Below are the code and all the weights of a small trained network. Each question names an input and a target symbol and asks about switching units off, where a switched-off unit gives its printed mean instead of its output.

import numpy as np


def w(rows, s, z=0):
    codes = np.array(rows[::2]) - 128.0
    scale = np.full(codes.shape[1], s)
    scale[-1] = z or s
    return codes * scale


def norm(h):
    return h / np.sqrt((h * h).mean(-1, keepdims=True) + 1e-5)


def f(y):
    return y / 2 * (1 + np.tanh(0.7978845608 * (y + 0.044715 * y**3)))


def softmax(a):
    e = np.exp(a - a.max(-1, keepdims=True))
    return e / e.sum(-1, keepdims=True)


def log_softmax(a):
    a = a - a.max(-1, keepdims=True)
    return a - np.log(np.exp(a).sum(-1, keepdims=True))


def net(x, mask):
    ids = ['ΘΛΩδεζημπσ'.index(c) for c in x.split()]
    T = len(ids)
    res = E[ids] + P[:T]
    q, k, v = (norm(res) @ M[0].T for M in (Q, K, V))
    z = softmax(np.where(np.tri(T) > 0, q @ k.T / 3**0.5, -1e9)) @ v
    res = res + np.where(mask[0], z, O[0][:, -1]) @ O[0][:, :-1]
    y = f(norm(res) @ A[0][:, :-1].T + A[0][:, -1])
    res = res + np.where(mask[1:9], y, B[0][:, -1]) @ B[0][:, :-1]
    return log_softmax(norm(res)[-1] @ U[:, :-1].T + U[:, -1])


Q, K, V, O, A, B = {}, {}, {}, {}, {}, {}
E = w([
[189,159,104,144],'Θ',
[208,82,127,69],'Λ',
[144,242,150,149],'Ω',
[131,215,127,154],'δ',
[197,247,119,41],'ε',
[146,253,185,152],'ζ',
[116,236,143,150],'η',
[194,15,151,153],'μ',
[191,203,109,115],'π',
[239,154,240,188],'σ',
],0.013)
P = w([
[117,174,185,106],'0',
[105,58,147,101],'1',
[106,125,101,210],'2',
[169,109,151,104],'3',
[138,125,103,210],'4',
[189,158,163,106],'5',
[134,133,90,249],'6',
],0.011)
Q[0] = w([
[246,202,138,179],'head 0',
[102,83,130,116],'head 0',
[129,107,199,44],'head 0',
],0.011)
K[0] = w([
[234,101,102,181],'head 0',
[134,155,101,95],'head 0',
[54,9,64,117],'head 0',
],0.012)
V[0] = w([
[162,177,1,125],'head 0',
[149,53,86,79],'head 0',
[114,63,231,245],'head 0',
],0.0073)
O[0] = w([
[26,204,117,45,255],'head 0',
[154,178,84,95,36],'head 0',
[255,244,233,98,62],'head 0',
],0.0072,0.003)
A[0] = w([
[158,100,90,141,254],'neuron 0',
[145,131,161,90,118],'neuron 1',
[173,2,137,165,80],'neuron 2',
[137,190,155,128,150],'neuron 3',
[173,154,118,86,16],'neuron 4',
[93,88,183,117,217],'neuron 5',
[85,130,97,77,11],'neuron 6',
[99,185,108,178,25],'neuron 7',
],0.012,0.002)
B[0] = w([
[71,159,243,58,168],'neuron 0',
[76,44,28,131,144],'neuron 1',
[113,177,98,252,164],'neuron 2',
[131,3,92,42,254],'neuron 3',
[47,172,128,120,166],'neuron 4',
[112,178,83,24,124],'neuron 5',
[249,119,128,205,144],'neuron 6',
[94,128,205,216,252],'neuron 7',
],0.0055,0.0048)
U = w([
[104,47,187,111,121],'Θ',
[133,106,42,130,153],'Λ',
[124,120,171,126,22],'Ω',
[104,110,161,129,7],'δ',
[132,154,116,63,254],'ε',
[191,125,195,125,175],'ζ',
[124,121,139,136,46],'η',
[178,70,113,155,133],'μ',
[96,187,82,211,137],'π',
[251,133,137,177,119],'σ',
],0.011,0.0029)

Each question gives the input, a string of symbols that net reads in full, and the target symbol t.
The units are the heads (3 rows each of Q, K, V and O) and the neurons (one row each of A and B). Each row of codes is followed by its name. A weight is (code - 128) times the scale printed after its matrix; where a second scale follows, it is the last column's (O, A, B and U).
mask holds one flag per unit, heads first, then neurons. A switched-off unit (its flag False) gives its mean, the last column of its rows in O or B, instead of its output. The means were averaged over made-up inputs and are rounded, as every weight is.
A unit's drop is (log p(t) with every unit on - log p(t) with that unit switched off) / (log p(t) with every unit on - log p(t) with every unit switched off).
The circuit of an input: a set's keep is (log p(t) with only the set's units on - log p(t) with every unit switched off) / (log p(t) with every unit on - log p(t) with every unit switched off). Starting from all 9 units, units are removed one at a time, each time the one whose removal leaves the highest keep (on an exact tie, the one counted first), for as long as the keep stays at least 0.8.
circuit, biggest first: the units of the circuit, biggest drop first
most important unit: the unit with the biggest drop
top k neurons: the k neurons with the biggest drops, biggest first
drop when u is switched off: that unit's drop, to one decimal
input σ ζ Θ ζ π μ, target σ: most important unit : neuron 2
input π π Λ, target π: top 4 neurons : neuron 2; neuron 3; neuron 0; neuron 1
input ζ δ ε μ, target σ: circuit, biggest first : head 0; neuron 2
input σ Θ δ δ, target ε: top 3 neurons : neuron 3; neuron 4; neuron 6
input Θ Θ Λ Ω, target ε: circuit, biggest first : neuron 3; head 0; neuron 1
input Θ π Λ Λ, target ε: circuit, biggest first : head 0; neuron 4; neuron 7
input ζ π Θ δ, target ε: circuit, biggest first : head 0; neuron 3
input Θ Θ σ ζ Λ, target σ: top 2 neurons : neuron 2; neuron 7
input Ω π π π δ Θ, target ε: top 2 neurons : neuron 4; neuron 2
input π π Θ ζ, target ε: drop when neuron 6 is switched off : 0.0
input σ ζ π σ π, target σ: drop when head 0 is switched off : 1.2
input σ ζ δ, target σ: drop when head 0 is switched off : 0.8
